Below are the code and all the weights of a small trained network. Each question names an input and a class and asks about switching units off, where a switched-off unit gives its printed mean instead of its output.

import numpy as np


def w(rows, s, z=0):
    codes = np.array(rows[::2]) - 128.0
    scale = np.full(codes.shape[1], s)
    scale[-1] = z or s
    return codes * scale


def norm(h):
    return h / np.sqrt((h * h).mean(-1, keepdims=True) + 1e-5)


def f(y):
    return np.maximum(y, 0)


def log_softmax(a):
    a = a - a.max(-1, keepdims=True)
    return a - np.log(np.exp(a).sum(-1, keepdims=True))


def net(x, mask):
    res = np.array(x, float).reshape(1, 7) / 4 @ E
    u = 0
    for l in range(2):
        y = f(norm(res) @ A[l][:, :-1].T + A[l][:, -1])
        res = res + np.where(mask[u : u + 9], y, B[l][:, -1]) @ B[l][:, :-1]
        u += 9
    return log_softmax(norm(res)[-1] @ U[:, :-1].T + U[:, -1])


A, B = {}, {}
E = w([
[104,191,59],'x0',
[2,107,136],'x1',
[127,128,128],'x2',
[127,37,50],'x3',
[126,131,132],'x4',
[133,127,129],'x5',
[128,126,128],'x6',
],0.0042)
A[0] = w([
[127,63,25,75],'0.n0',
[3,135,94,99],'0.n1',
[131,255,241,115],'0.n2',
[211,196,65,99],'0.n3',
[136,82,68,252],'0.n4',
[111,209,20,118],'0.n5',
[68,56,153,157],'0.n6',
[135,77,92,71],'0.n7',
[182,132,113,93],'0.n8',
],0.0079,0.0025)
B[0] = w([
[123,178,86,210],'0.n0',
[182,12,153,210],'0.n1',
[127,144,12,254],'0.n2',
[138,2,152,211],'0.n3',
[120,199,102,226],'0.n4',
[167,145,224,210],'0.n5',
[190,146,120,201],'0.n6',
[90,176,81,164],'0.n7',
[136,81,127,166],'0.n8',
],0.0077,0.0048)
A[1] = w([
[1,39,170,60],'1.n0',
[125,134,114,66],'1.n1',
[162,147,68,2],'1.n2',
[159,92,212,96],'1.n3',
[178,83,154,113],'1.n4',
[186,132,54,22],'1.n5',
[113,126,94,106],'1.n6',
[160,115,187,100],'1.n7',
[167,85,157,65],'1.n8',
],0.0081,0.0037)
B[1] = w([
[230,20,127,162],'1.n0',
[145,122,139,128],'1.n1',
[72,136,184,186],'1.n2',
[99,200,132,191],'1.n3',
[12,136,168,234],'1.n4',
[3,134,203,255],'1.n5',
[102,172,124,163],'1.n6',
[77,156,119,170],'1.n7',
[74,146,149,187],'1.n8',
],0.0056,0.0036)
U = w([
[98,131,142,253],'0',
[157,179,13,162],'1',
[219,34,172,73],'2',
[89,166,218,18],'3',
],0.011,0.0032)

Each question gives the input, the list of numbers given to net, and the class t.
The units are the neurons (one row each of A and B). Each row of codes is followed by its name. A weight is (code - 128) times the scale printed after its matrix; where a second scale follows, it is the last column's (A, B and U).
mask holds one flag per neuron, layer by layer. A switched-off neuron (its flag False) gives its mean, the last column of its row in B, instead of its output. The means were averaged over made-up inputs and are rounded, as every weight is.
A unit's drop is (log p(t) with every unit on - log p(t) with that unit switched off) / (log p(t) with every unit on - log p(t) with every unit switched off).
The circuit of an input: a set's keep is (log p(t) with only the set's units on - log p(t) with every unit switched off) / (log p(t) with every unit on - log p(t) with every unit switched off). Starting from the 12 units with the biggest drops (on a tie, the unit counted first), units are removed one at a time, each time the one whose removal leaves the highest keep (on an exact tie, the one counted first), for as long as the keep stays at least 0.8.
circuit, biggest first: the units of the circuit, biggest drop first
k most important neurons: the k neurons with the biggest drops, biggest first
k most important neurons of layer l: the k neurons of layer l with the biggest drops, biggest first
input [-5,-5,-7,-8,-1,-6,-1], class 1: circuit, biggest first	(0.n2)
input [5,6,0,-7,-4,4,1], class 1: circuit, biggest first	(0.n2 1.n5)
input [6,1,-4,4,0,-2,-1], class 3: circuit, biggest first	(0.n5 0.n2)
input [-7,-6,5,6,-4,-2,-8], class 3: 3 most important neurons of layer 1	(1.n5 1.n4 1.n0)
input [-7,-1,7,7,2,-7,1], class 1: 2 most important neurons of layer 1	(1.n4 1.n8)
input [5,5,2,-3,3,-8,-2], class 2: 4 most important neurons	(0.n1 0.n4 1.n0 0.n6)
input [-3,8,-4,-4,3,4,-1], class 2: 2 most important neurons	(1.n0 0.n5)
input [3,-7,5,0,6,3,5], class 2: 2 most important neurons	(0.n3 1.n5)
input [-1,-3,1,-4,-1,-8,-6], class 1: 3 most important neurons of layer 0	(0.n2 0.n1 0.n5)
input [-3,3,7,6,5,-4,-7], class 1: 3 most important neurons of layer 0	(0.n5 0.n0 0.n7)
input [6,7,3,1,-3,-6,4], class 2: 3 most important neurons	(0.n1 1.n0 1.n5)
input [-3,-5,0,-5,-2,-4,-7], class 1: 2 most important neurons	(0.n5 0.n2)
input [1,4,7,1,3,3,-1], class 2: 2 most important neurons	(0.n1 1.n5)
input [-5,-7,-1,6,8,2,6], class 0: 2 most important neurons of layer 1	(1.n5 1.n4)
input [-3,7,-7,5,-6,3,-7], class 2: 2 most important neurons of layer 0	(0.n1 0.n2)
input [6,8,1,0,7,-4,2], class 2: 2 most important neurons	(1.n0 1.n5)
input [7,3,3,0,-1,-1,0], class 3: circuit, biggest first	(0.n5)
input [3,6,3,1,-4,7,7], class 2: 3 most important neurons	(0.n1 1.n5 1.n0)
input [-6,-1,5,-7,-1,-3,3], class 1: 3 most important neurons	(0.n2 0.n3 0.n1)
input [-2,6,-4,1,4,1,4], class 2: circuit, biggest first	(1.n0)
input [-2,4,-2,-5,-4,-1,3], class 1: 3 most important neurons	(0.n2 0.n5 1.n4)
input [2,-3,2,2,6,-4,-1], class 0: 2 most important neurons	(0.n3 1.n4)
input [-2,-4,-4,0,8,5,-8], class 0: 2 most important neurons	(1.n4 0.n1)
input [-7,-5,-7,3,3,6,6], class 3: 3 most important neurons of layer 0	(0.n2 0.n1 0.n3)
input [0,-7,8,-7,6,-3,-6], class 1: 2 most important neurons	(0.n2 0.n1)
input [-8,2,7,2,-4,6,8], class 3: 2 most important neurons	(0.n6 0.n2)
input [7,0,8,-3,-5,2,-4], class 3: most important neuron	(0.n5)
input [-6,-2,4,4,5,3,-7], class 3: 3 most important neurons of layer 0	(0.n2 0.n3 0.n1)
input [-4,8,7,4,4,5,-7], class 2: 2 most important neurons of layer 0	(0.n2 0.n5)
